Below are the code and all the weights of a small trained network. Each question names an input and a target symbol and asks about switching units off, where a switched-off unit gives its printed mean instead of its output.

import numpy as np


def w(rows, s, z=0):
    codes = np.array(rows[::2]) - 128.0
    scale = np.full(codes.shape[1], s)
    scale[-1] = z or s
    return codes * scale


def f(y):
    return y / 2 * (1 + np.tanh(0.7978845608 * (y + 0.044715 * y**3)))


def softmax(a):
    e = np.exp(a - a.max(-1, keepdims=True))
    return e / e.sum(-1, keepdims=True)


def log_softmax(a):
    a = a - a.max(-1, keepdims=True)
    return a - np.log(np.exp(a).sum(-1, keepdims=True))


def net(x, mask):
    ids = ['βζηθλξπστφψω'.index(c) for c in x.split()]
    T = len(ids)
    res = E[ids] + P[:T]
    u = 0
    for l in range(2):
        r = res
        for j in range(3):
            rows = slice(3 * j, 3 * j + 3)
            q, k, v = (r @ M[l][rows].T for M in (Q, K, V))
            z = softmax(np.where(np.tri(T) > 0, q @ k.T / 3**0.5, -1e9)) @ v
            o = O[l][rows]
            res = res + np.where(mask[u + j], z, o[:, -1]) @ o[:, :-1]
        u += 3
        y = f(res @ A[l][:, :-1].T + A[l][:, -1])
        res = res + np.where(mask[u : u + 4], y, B[l][:, -1]) @ B[l][:, :-1]
        u += 4
    return log_softmax(res[-1] @ U[:, :-1].T + U[:, -1])


Q, K, V, O, A, B = {}, {}, {}, {}, {}, {}
E = w([
[68,120,122,128,147],'β',
[97,135,126,145,155],'ζ',
[41,142,103,161,143],'η',
[96,112,126,125,145],'θ',
[92,125,127,131,136],'λ',
[75,160,145,129,115],'ξ',
[62,132,138,106,124],'π',
[110,124,145,108,159],'σ',
[101,89,134,101,189],'τ',
[118,89,102,162,250],'φ',
[176,103,187,69,167],'ψ',
[189,51,128,151,101],'ω',
],0.021)
P = w([
[100,173,72,105,91],'0',
[190,224,129,157,157],'1',
[124,70,162,186,103],'2',
[91,82,33,76,144],'3',
[145,226,159,173,211],'4',
[99,32,206,210,121],'5',
[44,85,56,70,107],'6',
[95,221,196,174,224],'7',
[77,3,239,230,133],'8',
[10,106,67,87,83],'9',
],0.014)
Q[0] = w([
[30,172,171,82,132],'L0H1',
[108,78,157,67,110],'L0H1',
[64,14,45,14,137],'L0H1',
[153,115,68,70,89],'L0H2',
[105,16,199,124,122],'L0H2',
[56,194,253,133,215],'L0H2',
[48,115,224,185,163],'L0H3',
[2,75,187,131,99],'L0H3',
[6,98,105,32,130],'L0H3',
],0.009)
K[0] = w([
[97,81,106,105,127],'L0H1',
[137,56,173,118,112],'L0H1',
[73,77,158,177,108],'L0H1',
[122,132,58,106,139],'L0H2',
[81,201,151,205,131],'L0H2',
[81,106,180,200,117],'L0H2',
[93,105,251,179,134],'L0H3',
[93,154,169,166,151],'L0H3',
[121,122,200,109,183],'L0H3',
],0.015)
V[0] = w([
[78,117,251,176,138],'L0H1',
[152,177,152,173,96],'L0H1',
[78,186,131,103,195],'L0H1',
[167,111,67,114,154],'L0H2',
[109,139,64,149,119],'L0H2',
[76,151,183,176,118],'L0H2',
[141,112,199,97,203],'L0H3',
[79,75,74,108,70],'L0H3',
[132,157,209,12,102],'L0H3',
],0.011)
O[0] = w([
[89,130,69,126,83,254],'L0H1',
[110,176,151,165,100,78],'L0H1',
[148,167,186,54,176,181],'L0H1',
[120,107,125,136,86,71],'L0H2',
[94,91,73,148,120,147],'L0H2',
[187,101,134,184,132,229],'L0H2',
[254,50,107,145,196,195],'L0H3',
[88,85,115,111,132,122],'L0H3',
[156,123,181,47,72,50],'L0H3',
],0.0086,0.009)
A[0] = w([
[99,254,176,153,134,170],'L0N1',
[174,128,176,104,116,131],'L0N2',
[88,117,138,39,125,2],'L0N3',
[101,103,188,192,118,206],'L0N4',
],0.0094,0.0074)
B[0] = w([
[159,98,175,120,168,232],'L0N1',
[19,131,104,202,203,143],'L0N2',
[122,77,81,77,2,134],'L0N3',
[156,14,218,51,238,254],'L0N4',
],0.0082,0.0067)
Q[1] = w([
[125,51,70,136,107],'L1H1',
[54,159,70,51,72],'L1H1',
[3,124,122,51,156],'L1H1',
[113,152,138,180,162],'L1H2',
[106,128,118,219,127],'L1H2',
[186,210,101,153,233],'L1H2',
[216,156,177,156,169],'L1H3',
[145,74,219,33,231],'L1H3',
[100,232,66,74,172],'L1H3',
],0.0078)
K[1] = w([
[210,253,151,141,166],'L1H1',
[127,254,26,153,66],'L1H1',
[52,162,61,115,161],'L1H1',
[152,130,103,59,114],'L1H2',
[165,39,111,186,85],'L1H2',
[111,195,27,79,148],'L1H2',
[57,69,189,65,150],'L1H3',
[138,52,164,166,151],'L1H3',
[168,25,84,179,29],'L1H3',
],0.0078)
V[1] = w([
[112,106,104,165,166],'L1H1',
[114,78,113,143,104],'L1H1',
[253,124,166,106,92],'L1H1',
[135,106,80,119,113],'L1H2',
[165,200,115,131,120],'L1H2',
[105,154,132,117,150],'L1H2',
[134,128,172,171,68],'L1H3',
[105,136,173,203,102],'L1H3',
[147,131,38,85,100],'L1H3',
],0.011)
O[1] = w([
[133,196,87,71,54,220],'L1H1',
[46,147,116,40,155,138],'L1H1',
[59,170,127,171,195,59],'L1H1',
[96,92,1,111,167,155],'L1H2',
[157,127,111,187,168,5],'L1H2',
[79,162,59,167,44,130],'L1H2',
[17,60,196,157,191,29],'L1H3',
[107,86,141,170,120,93],'L1H3',
[108,138,105,8,241,59],'L1H3',
],0.0073,0.015)
A[1] = w([
[92,112,72,91,73,3],'L1N1',
[63,172,137,75,81,131],'L1N2',
[155,250,144,136,140,46],'L1N3',
[52,99,219,156,161,80],'L1N4',
],0.012,0.0047)
B[1] = w([
[101,58,218,165,145,250],'L1N1',
[109,216,166,144,19,203],'L1N2',
[47,52,59,190,142,161],'L1N3',
[110,250,132,106,214,164],'L1N4',
],0.011,0.014)
U = w([
[114,120,120,164,137,186],'β',
[101,109,113,201,136,160],'ζ',
[124,156,159,254,119,2],'η',
[60,108,98,171,144,83],'θ',
[72,155,30,193,82,74],'λ',
[91,189,76,149,122,127],'ξ',
[66,116,99,106,120,142],'π',
[145,136,84,65,125,203],'σ',
[183,61,202,37,217,172],'τ',
[93,74,27,59,138,126],'φ',
[249,150,99,107,99,184],'ψ',
[71,30,117,197,123,83],'ω',
],0.0089,0.0053)

Each question gives the input, a string of symbols that net reads in full, and the target symbol t.
The units are the heads (3 rows each of Q, K, V and O) and the neurons (one row each of A and B). Each row of codes is followed by its name. A weight is (code - 128) times the scale printed after its matrix; where a second scale follows, it is the last column's (O, A, B and U).
mask holds one flag per unit, layer by layer, with each layer's heads first. A switched-off unit (its flag False) gives its mean, the last column of its rows in O or B, instead of its output. The means were averaged over made-up inputs and are rounded, as every weight is.
A unit's drop is (log p(t) with every unit on - log p(t) with that unit switched off) / (log p(t) with every unit on - log p(t) with every unit switched off).
The circuit of an input: a set's keep is (log p(t) with only the set's units on - log p(t) with every unit switched off) / (log p(t) with every unit on - log p(t) with every unit switched off). Starting from the 12 units with the biggest drops (on a tie, the unit counted first), units are removed one at a time, each time the one whose removal leaves the highest keep (on an exact tie, the one counted first), for as long as the keep stays at least 0.8.
circuit, biggest first: the units of the circuit, biggest drop first
unit that matters most: the unit with the biggest drop
top k neurons: the k neurons with the biggest drops, biggest first
k most important neurons of layer l: the k neurons of layer l with the biggest drops, biggest first
input π π η φ τ π ω θ, target τ: circuit, biggest first -> L0H1
input φ η θ ζ π ξ, target η: circuit, biggest first -> L1H3, L0N4, L0H2, L1N4
input φ π φ ξ λ π ω φ φ θ, target φ: top 3 neurons -> L0N4, L0N1, L1N2
input π η φ ψ φ, target λ: circuit, biggest first -> L1N3, L0N4, L1H3, L1H1
input π η π σ π η π π π π, target π: top 2 neurons -> L1N2, L0N4
input π π π π η ξ ω ω, target η: circuit, biggest first -> L1H3, L0H1
input π η ω π φ β, target ψ: top 2 neurons -> L0N1, L1N1
input π ω π π π π φ ξ π, target η: top 2 neurons -> L0N1, L1N4
input ω ξ π π π π ξ λ, target τ: top 3 neurons -> L0N4, L0N1, L1N2
input ψ ξ π π β σ ω π θ, target τ: top 3 neurons -> L0N4, L1N2, L1N3
input π π φ ξ φ, target λ: circuit, biggest first -> L1N3, L1H3, L1H1, L0H3
input π φ ξ ω φ ω ψ π, target ξ: circuit, biggest first -> L1H1, L1N4, L1N1, L1H3
input π λ ω ω σ η σ π π φ, target φ: circuit, biggest first -> L0H1, L1H3
input π ζ ζ π, target π: top 2 neurons -> L1N2, L1N1
input σ φ η π π π λ π π φ, target φ: circuit, biggest first -> L0H1, L1H3, L0N4
input ξ φ ψ, target ψ: circuit, biggest first -> L0H1, L1H3
input π π η θ, target π: top 3 neurons -> L1N2, L0N4, L1N1
input π θ π π λ θ π η τ π, target τ: most important neuron of layer 1 -> L1N1
input ξ λ φ η π ζ ω, target ω: circuit, biggest first -> L1N1, L0H1
input η π φ η η, target λ: unit that matters most -> L1N3
input π π ω η, target ω: circuit, biggest first -> L0H1, L1N1
input π φ π π ω, target τ: top 3 neurons -> L0N4, L1N2, L1N3
input π σ ω π φ, target ξ: circuit, biggest first -> L1N4, L1H3, L1H1, L1N1
input η π π, target ω: top 2 neurons -> L0N1, L1N4
input π η π π π ξ π η, target η: circuit, biggest first -> L1H3, L0N4
input π ω π λ π π β, target π: top 4 neurons -> L1N2, L0N4, L1N1, L0N1
input η π π ζ ξ, target τ: unit that matters most -> L0N1
input η π ω π, target ω: circuit, biggest first -> L0H1, L1N1
input ω π π π π, target τ: top 2 neurons -> L0N1, L1N2
